Here is a tiny trained network, its code and every weight. The questions are about switching its units off for an input and a target symbol, where a switched-off unit gives its printed mean instead of its output.

import numpy as np


def w(rows, s, z=0):
    codes = np.array(rows[::2]) - 128.0
    scale = np.full(codes.shape[1], s)
    scale[-1] = z or s
    return codes * scale


def softmax(a):
    e = np.exp(a - a.max(-1, keepdims=True))
    return e / e.sum(-1, keepdims=True)


def log_softmax(a):
    a = a - a.max(-1, keepdims=True)
    return a - np.log(np.exp(a).sum(-1, keepdims=True))


def net(x, mask):
    ids = ['αβδζηθλμξπστω'.index(c) for c in x.split()]
    T = len(ids)
    res = E[ids] + P[:T]
    u = 0
    for l in range(3):
        r = res
        for j in range(2):
            rows = slice(4 * j, 4 * j + 4)
            q, k, v = (r @ M[l][rows].T for M in (Q, K, V))
            z = softmax(np.where(np.tri(T) > 0, q @ k.T / 4**0.5, -1e9)) @ v
            o = O[l][rows]
            res = res + np.where(mask[u + j], z, o[:, -1]) @ o[:, :-1]
        u += 2
    return log_softmax(res[-1] @ U[:, :-1].T + U[:, -1])


Q, K, V, O = {}, {}, {}, {}
E = w([
[117,119,107],'α',
[89,151,142],'β',
[115,191,149],'δ',
[112,99,110],'ζ',
[113,165,129],'η',
[139,98,251],'θ',
[187,169,41],'λ',
[145,76,75],'μ',
[100,173,151],'ξ',
[125,187,125],'π',
[102,156,137],'σ',
[109,137,123],'τ',
[119,157,116],'ω',
],0.026)
P = w([
[135,254,43],'0',
[64,166,90],'1',
[55,162,140],'2',
[67,170,163],'3',
[91,154,176],'4',
[109,137,175],'5',
[124,112,169],'6',
[141,100,152],'7',
[151,63,115],'8',
],0.0098)
Q[0] = w([
[71,197,149],'0.h1',
[144,21,149],'0.h1',
[251,112,149],'0.h1',
[177,100,28],'0.h1',
[96,185,97],'0.h2',
[93,178,78],'0.h2',
[127,116,144],'0.h2',
[141,103,76],'0.h2',
],0.011)
K[0] = w([
[43,161,205],'0.h1',
[84,30,106],'0.h1',
[255,37,186],'0.h1',
[174,119,83],'0.h1',
[212,198,175],'0.h2',
[37,118,85],'0.h2',
[226,233,103],'0.h2',
[178,46,86],'0.h2',
],0.0088)
V[0] = w([
[102,53,154],'0.h1',
[255,80,129],'0.h1',
[141,112,154],'0.h1',
[98,88,93],'0.h1',
[168,166,128],'0.h2',
[163,161,100],'0.h2',
[182,121,103],'0.h2',
[111,98,129],'0.h2',
],0.014)
O[0] = w([
[124,52,116,3],'0.h1',
[77,163,174,82],'0.h1',
[82,160,155,87],'0.h1',
[190,254,119,99],'0.h1',
[194,84,56,178],'0.h2',
[126,145,209,194],'0.h2',
[194,86,203,141],'0.h2',
[147,234,111,88],'0.h2',
],0.0067,0.015)
Q[1] = w([
[238,254,158],'1.h1',
[96,119,165],'1.h1',
[149,133,102],'1.h1',
[108,83,29],'1.h1',
[83,216,132],'1.h2',
[207,72,73],'1.h2',
[170,142,96],'1.h2',
[99,208,137],'1.h2',
],0.0083)
K[1] = w([
[146,187,126],'1.h1',
[174,169,153],'1.h1',
[246,244,204],'1.h1',
[75,122,71],'1.h1',
[29,247,150],'1.h2',
[122,120,159],'1.h2',
[70,192,171],'1.h2',
[106,177,146],'1.h2',
],0.011)
V[1] = w([
[78,41,128],'1.h1',
[202,123,182],'1.h1',
[170,173,145],'1.h1',
[121,11,122],'1.h1',
[79,239,192],'1.h2',
[193,58,104],'1.h2',
[100,155,160],'1.h2',
[156,95,90],'1.h2',
],0.012)
O[1] = w([
[126,218,148,5],'1.h1',
[206,162,116,164],'1.h1',
[44,168,218,198],'1.h1',
[151,237,167,19],'1.h1',
[149,227,21,153],'1.h2',
[2,181,63,127],'1.h2',
[99,105,208,116],'1.h2',
[120,180,70,138],'1.h2',
],0.0054,0.016)
Q[2] = w([
[61,91,178],'2.h1',
[95,120,245],'2.h1',
[128,13,157],'2.h1',
[234,197,162],'2.h1',
[243,191,122],'2.h2',
[86,4,152],'2.h2',
[42,150,210],'2.h2',
[158,163,47],'2.h2',
],0.012)
K[2] = w([
[188,139,19],'2.h1',
[174,142,50],'2.h1',
[125,158,139],'2.h1',
[48,50,91],'2.h1',
[160,164,56],'2.h2',
[86,54,127],'2.h2',
[101,91,254],'2.h2',
[135,80,40],'2.h2',
],0.012)
V[2] = w([
[169,161,227],'2.h1',
[99,254,115],'2.h1',
[96,80,223],'2.h1',
[167,179,108],'2.h1',
[110,163,216],'2.h2',
[43,65,170],'2.h2',
[190,73,149],'2.h2',
[124,150,205],'2.h2',
],0.01)
O[2] = w([
[162,142,108,66],'2.h1',
[143,213,57,87],'2.h1',
[202,138,199,58],'2.h1',
[127,119,80,146],'2.h1',
[220,180,68,11],'2.h2',
[145,173,61,66],'2.h2',
[102,254,126,159],'2.h2',
[157,150,150,35],'2.h2',
],0.0082,0.011)
U = w([
[138,52,254,49],'α',
[31,173,235,173],'β',
[132,131,137,7],'δ',
[145,115,138,8],'ζ',
[141,129,145,50],'η',
[164,173,142,230],'θ',
[229,60,99,106],'λ',
[125,131,152,3],'μ',
[170,118,100,72],'ξ',
[150,129,151,98],'π',
[131,132,146,17],'σ',
[105,108,27,226],'τ',
[141,129,154,60],'ω',
],0.0074,0.005)

Each question gives the input, a string of symbols that net reads in full, and the target symbol t.
The units are the heads (4 rows each of Q, K, V and O). Each row of codes is followed by its name. A weight is (code - 128) times the scale printed after its matrix; where a second scale follows, it is the last column's (O and U).
mask holds one flag per head, layer by layer. A switched-off head (its flag False) gives its mean, the last column of its rows in O, instead of its output. The means were averaged over made-up inputs and are rounded, as every weight is.
A unit's drop is (log p(t) with every unit on - log p(t) with that unit switched off) / (log p(t) with every unit on - log p(t) with every unit switched off).
The circuit of an input: a set's keep is (log p(t) with only the set's units on - log p(t) with every unit switched off) / (log p(t) with every unit on - log p(t) with every unit switched off). Starting from all 6 units, units are removed one at a time, each time the one whose removal leaves the highest keep (on an exact tie, the one counted first), for as long as the keep stays at least 0.8.
units of the circuit, in order: the units of the circuit, biggest drop first
unit that matters most: the unit with the biggest drop
which heads matter: for each layer, one digit per head in row order, 1 if its drop is at least 0.15 and else 0, layers parted by /
drop when u is switched off: that unit's drop, to one decimal
input η λ ξ ξ π π τ, target τ: units of the circuit, in order -> 0.h1, 2.h1
input λ π η λ ζ, target τ: which heads matter -> 00 / 01 / 11
input λ η ω ω σ, target τ: units of the circuit, in order -> 2.h1
input π ξ τ λ π θ, target θ: which heads matter -> 00 / 10 / 01
input λ λ η λ μ ω λ λ δ, target τ: which heads matter -> 10 / 01 / 11
input λ α ω λ, target β: which heads matter -> 11 / 00 / 01
input σ μ λ λ ξ λ ω, target τ: units of the circuit, in order -> 2.h2, 1.h2
input ω λ π λ π α, target τ: which heads matter -> 00 / 01 / 11
input ζ η λ λ α, target τ: units of the circuit, in order -> 2.h1, 2.h2
input π π λ ω β τ, target τ: which heads matter -> 10 / 01 / 01
input σ β λ ξ, target τ: units of the circuit, in order -> 2.h2, 2.h1
input λ ω α λ λ δ, target τ: which heads matter -> 10 / 00 / 11
input π ω λ ζ, target τ: which heads matter -> 00 / 01 / 11
input δ ω η, target τ: unit that matters most -> 0.h2
input λ λ ξ λ, target α: which heads matter -> 10 / 00 / 11
input λ α α ξ, target τ: drop when 1.h2 is switched off -> 0.1
input λ ξ λ π, target τ: drop when 0.h1 is switched off -> 1.4
input λ δ λ τ λ, target α: drop when 1.h1 is switched off -> -0.2
